Below are the code and all the weights of a small trained network. Each question names an input and a class and asks about switching units off, where a switched-off unit gives its printed mean instead of its output.

import numpy as np


def w(rows, s, z=0):
    codes = np.array(rows[::2]) - 128.0
    scale = np.full(codes.shape[1], s)
    scale[-1] = z or s
    return codes * scale


def f(y):
    return np.maximum(y, 0)


def log_softmax(a):
    a = a - a.max(-1, keepdims=True)
    return a - np.log(np.exp(a).sum(-1, keepdims=True))


def net(x, mask):
    res = np.array(x, float).reshape(1, 5) / 4 @ E
    y = f(res @ A[0][:, :-1].T + A[0][:, -1])
    res = res + np.where(mask, y, B[0][:, -1]) @ B[0][:, :-1]
    return log_softmax(res[-1] @ U[:, :-1].T + U[:, -1])


A, B = {}, {}
E = w([
[127,158,239,9,43],'x0',
[143,143,106,136,102],'x1',
[239,2,203,204,74],'x2',
[121,100,144,105,168],'x3',
[225,250,188,143,210],'x4',
],0.0093)
A[0] = w([
[195,42,98,174,179,158],'N1',
[161,66,122,171,150,145],'N2',
[150,83,101,245,159,160],'N3',
[201,110,191,101,85,110],'N4',
[219,64,176,158,95,183],'N5',
[52,175,158,121,94,183],'N6',
[43,55,27,124,111,254],'N7',
[89,137,110,121,58,205],'N8',
[65,64,108,93,57,213],'N9',
[70,143,42,130,170,199],'N10',
[150,192,150,138,101,164],'N11',
[209,203,162,135,185,226],'N12',
[95,67,154,52,66,186],'N13',
[157,93,202,154,71,87],'N14',
[147,133,162,173,194,214],'N15',
[76,150,58,179,190,193],'N16',
[147,154,105,163,198,127],'N17',
[44,19,52,183,119,144],'N18',
[160,176,83,216,213,126],'N19',
[66,216,134,15,108,192],'N20',
[154,134,233,108,143,110],'N21',
],0.011,0.005)
B[0] = w([
[125,148,184,122,69,202],'N1',
[104,124,178,108,70,180],'N2',
[149,128,198,119,20,211],'N3',
[124,93,141,198,255,183],'N4',
[79,83,178,225,130,214],'N5',
[153,75,95,77,132,182],'N6',
[230,29,74,186,135,248],'N7',
[109,65,89,119,155,181],'N8',
[72,36,98,156,124,219],'N9',
[173,147,42,210,230,214],'N10',
[171,125,155,123,153,166],'N11',
[179,234,164,107,142,212],'N12',
[54,43,114,100,171,204],'N13',
[69,122,109,220,180,182],'N14',
[171,223,190,156,125,178],'N15',
[134,206,83,216,181,213],'N16',
[72,211,139,106,136,175],'N17',
[187,47,170,165,98,236],'N18',
[49,199,124,120,118,206],'N19',
[189,103,102,26,141,237],'N20',
[169,79,141,170,172,174],'N21',
],0.0082,0.017)
U = w([
[159,116,107,180,200,254],'0',
[148,90,159,129,43,107],'1',
[85,198,86,138,169,93],'2',
[94,164,190,130,80,84],'3',
[115,83,72,36,141,64],'4',
[10,94,111,146,155,22],'5',
[170,137,139,17,153,150],'6',
],0.012,0.0023)

Each question gives the input, the list of numbers given to net, and the class t.
The units are the neurons (one row each of A and B). Each row of codes is followed by its name. A weight is (code - 128) times the scale printed after its matrix; where a second scale follows, it is the last column's (A, B and U).
mask holds one flag per neuron, in row order. A switched-off neuron (its flag False) gives its mean, the last column of its row in B, instead of its output. The means were averaged over made-up inputs and are rounded, as every weight is.
A unit's drop is (log p(t) with every unit on - log p(t) with that unit switched off) / (log p(t) with every unit on - log p(t) with every unit switched off).
The circuit of an input: a set's keep is (log p(t) with only the set's units on - log p(t) with every unit switched off) / (log p(t) with every unit on - log p(t) with every unit switched off). Starting from the 12 units with the biggest drops (on a tie, the unit counted first), units are removed one at a time, each time the one whose removal leaves the highest keep (on an exact tie, the one counted first), for as long as the keep stays at least 0.8.
circuit, biggest first: the units of the circuit, biggest drop first
top k neurons: the k neurons with the biggest drops, biggest first
drop when u is switched off: that unit's drop, to one decimal
input [0,5,-2,3,1], class 2: circuit, biggest first -> N7, N18
input [-8,1,2,0,-4], class 1: circuit, biggest first -> N3
input [0,-4,8,3,-1], class 1: top 2 neurons -> N3, N1
input [1,-6,6,-1,-4], class 5: top 2 neurons -> N14, N13
input [-6,7,1,-8,-2], class 1: top 2 neurons -> N3, N4
input [0,-6,6,6,2], class 3: top 2 neurons -> N7, N10
input [1,1,1,7,-7], class 5: top 3 neurons -> N13, N20, N9
input [1,-8,4,1,0], class 5: top 2 neurons -> N7, N10
input [1,-4,-7,7,2], class 6: drop when N6 is switched off -> 0.0
input [-8,-6,3,-5,-8], class 1: drop when N3 is switched off -> 0.1
input [5,0,0,-1,5], class 6: drop when N10 is switched off -> 0.2
